Below are the code and all the weights of a small trained network. Each question names an input and a class and asks about switching units off, where a switched-off unit gives its printed mean instead of its output.

import numpy as np


def w(rows, s, z=0):
    codes = np.array(rows[::2]) - 128.0
    scale = np.full(codes.shape[1], s)
    scale[-1] = z or s
    return codes * scale


def f(y):
    return y / 2 * (1 + np.tanh(0.7978845608 * (y + 0.044715 * y**3)))


def log_softmax(a):
    a = a - a.max(-1, keepdims=True)
    return a - np.log(np.exp(a).sum(-1, keepdims=True))


def net(x, mask):
    res = np.array(x, float).reshape(1, 8) / 4 @ E
    y = f(res @ A[0][:, :-1].T + A[0][:, -1])
    res = res + np.where(mask, y, B[0][:, -1]) @ B[0][:, :-1]
    return log_softmax(res[-1] @ U[:, :-1].T + U[:, -1])


A, B = {}, {}
E = w([
[87,206,154,55,18],'x0',
[121,126,134,136,124],'x1',
[122,135,135,134,126],'x2',
[131,117,125,122,125],'x3',
[16,59,109,88,155],'x4',
[149,98,103,110,117],'x5',
[159,52,255,97,137],'x6',
[136,106,115,123,117],'x7',
],0.0078)
A[0] = w([
[255,156,119,166,76,101],'N1',
[49,76,89,43,174,90],'N2',
[146,87,248,136,143,77],'N3',
[122,166,129,32,104,89],'N4',
[138,104,110,167,199,81],'N5',
[140,113,114,152,200,91],'N6',
[87,183,160,73,94,93],'N7',
[150,186,159,140,122,248],'N8',
[110,161,20,178,110,82],'N9',
[142,124,127,160,217,102],'N10',
[161,57,195,53,128,119],'N11',
[133,100,121,208,164,90],'N12',
[179,139,162,92,145,71],'N13',
[99,152,134,99,42,98],'N14',
[102,130,163,153,58,93],'N15',
[105,164,138,73,88,68],'N16',
[142,97,148,127,153,87],'N17',
[137,140,82,198,98,67],'N18',
[145,120,227,155,135,146],'N19',
],0.0091,0.013)
B[0] = w([
[26,147,219,216,82,170],'N1',
[54,143,236,204,63,153],'N2',
[103,233,66,78,92,152],'N3',
[208,107,139,122,108,140],'N4',
[193,130,187,104,84,140],'N5',
[218,139,200,82,30,138],'N6',
[174,86,166,98,111,147],'N7',
[108,28,75,151,175,246],'N8',
[145,254,102,73,138,155],'N9',
[206,107,147,89,59,147],'N10',
[94,220,54,102,166,162],'N11',
[196,124,172,79,73,141],'N12',
[125,167,154,127,118,125],'N13',
[203,83,184,74,157,149],'N14',
[167,145,155,85,117,128],'N15',
[183,139,186,89,70,133],'N16',
[158,183,125,119,47,124],'N17',
[131,196,166,112,95,127],'N18',
[96,144,82,125,104,169],'N19',
],0.009,0.013)
U = w([
[220,117,195,65,69,51],'0',
[94,99,97,128,124,237],'1',
[91,107,106,129,128,226],'2',
[97,253,79,95,127,42],'3',
[34,152,233,211,80,2],'4',
[106,95,107,121,162,177],'5',
[103,83,100,119,147,157],'6',
],0.011,0.0082)

Each question gives the input, the list of numbers given to net, and the class t.
The units are the neurons (one row each of A and B). Each row of codes is followed by its name. A weight is (code - 128) times the scale printed after its matrix; where a second scale follows, it is the last column's (A, B and U).
mask holds one flag per neuron, in row order. A switched-off neuron (its flag False) gives its mean, the last column of its row in B, instead of its output. The means were averaged over made-up inputs and are rounded, as every weight is.
A unit's drop is (log p(t) with every unit on - log p(t) with that unit switched off) / (log p(t) with every unit on - log p(t) with every unit switched off).
The circuit of an input: a set's keep is (log p(t) with only the set's units on - log p(t) with every unit switched off) / (log p(t) with every unit on - log p(t) with every unit switched off). Starting from the 12 units with the biggest drops (on a tie, the unit counted first), units are removed one at a time, each time the one whose removal leaves the highest keep (on an exact tie, the one counted first), for as long as the keep stays at least 0.8.
units of the circuit, in order: the units of the circuit, biggest drop first
unit that matters most: the unit with the biggest drop
top k neurons: the k neurons with the biggest drops, biggest first
drop when u is switched off: that unit's drop, to one decimal
input [-4,-8,-6,4,0,-2,-7,-1], class 3: top 2 neurons	[N9 N8]
input [-5,-2,-7,0,6,0,8,-5], class 3: units of the circuit, in order	[N11 N3]
input [4,5,3,1,-5,0,8,-1], class 3: top 2 neurons	[N3 N11]
input [1,4,-1,-5,2,2,-6,4], class 3: unit that matters most	N9
input [-2,-5,3,8,-5,0,8,7], class 3: units of the circuit, in order	[N3 N11]
input [4,-3,2,-7,8,3,4,5], class 4: top 2 neurons	[N2 N8]
input [3,8,3,0,-7,0,7,-6], class 3: top 4 neurons	[N3 N11 N19 N2]
input [-8,8,8,6,-8,-7,4,5], class 0: top 3 neurons	[N10 N12 N6]
input [-6,-2,6,-3,4,-4,6,-3], class 0: top 2 neurons	[N10 N6]
input [3,3,-6,-5,-8,0,-7,6], class 4: top 2 neurons	[N1 N11]
input [2,7,4,7,-2,2,8,-4], class 3: top 2 neurons	[N3 N11]
input [6,-7,5,2,-4,5,8,1], class 3: top 3 neurons	[N11 N3 N19]
input [-3,-7,-6,-6,8,0,-3,-7], class 4: top 2 neurons	[N2 N8]
input [7,6,2,0,4,6,-5,-2], class 0: unit that matters most	N14
input [-3,7,-6,-6,2,2,-8,-3], class 3: top 2 neurons	[N9 N8]
input [0,6,6,3,6,5,-5,3], class 4: top 3 neurons	[N2 N8 N11]
input [-7,5,1,1,-1,6,-4,-1], class 0: drop when N12 is switched off	0.1
input [-3,-6,4,3,7,5,7,-3], class 3: drop when N8 is switched off	0.2
input [-7,1,-3,-2,-1,-1,3,1], class 0: drop when N6 is switched off	0.2
input [6,0,7,-2,-4,-3,3,2], class 5: unit that matters most	N8
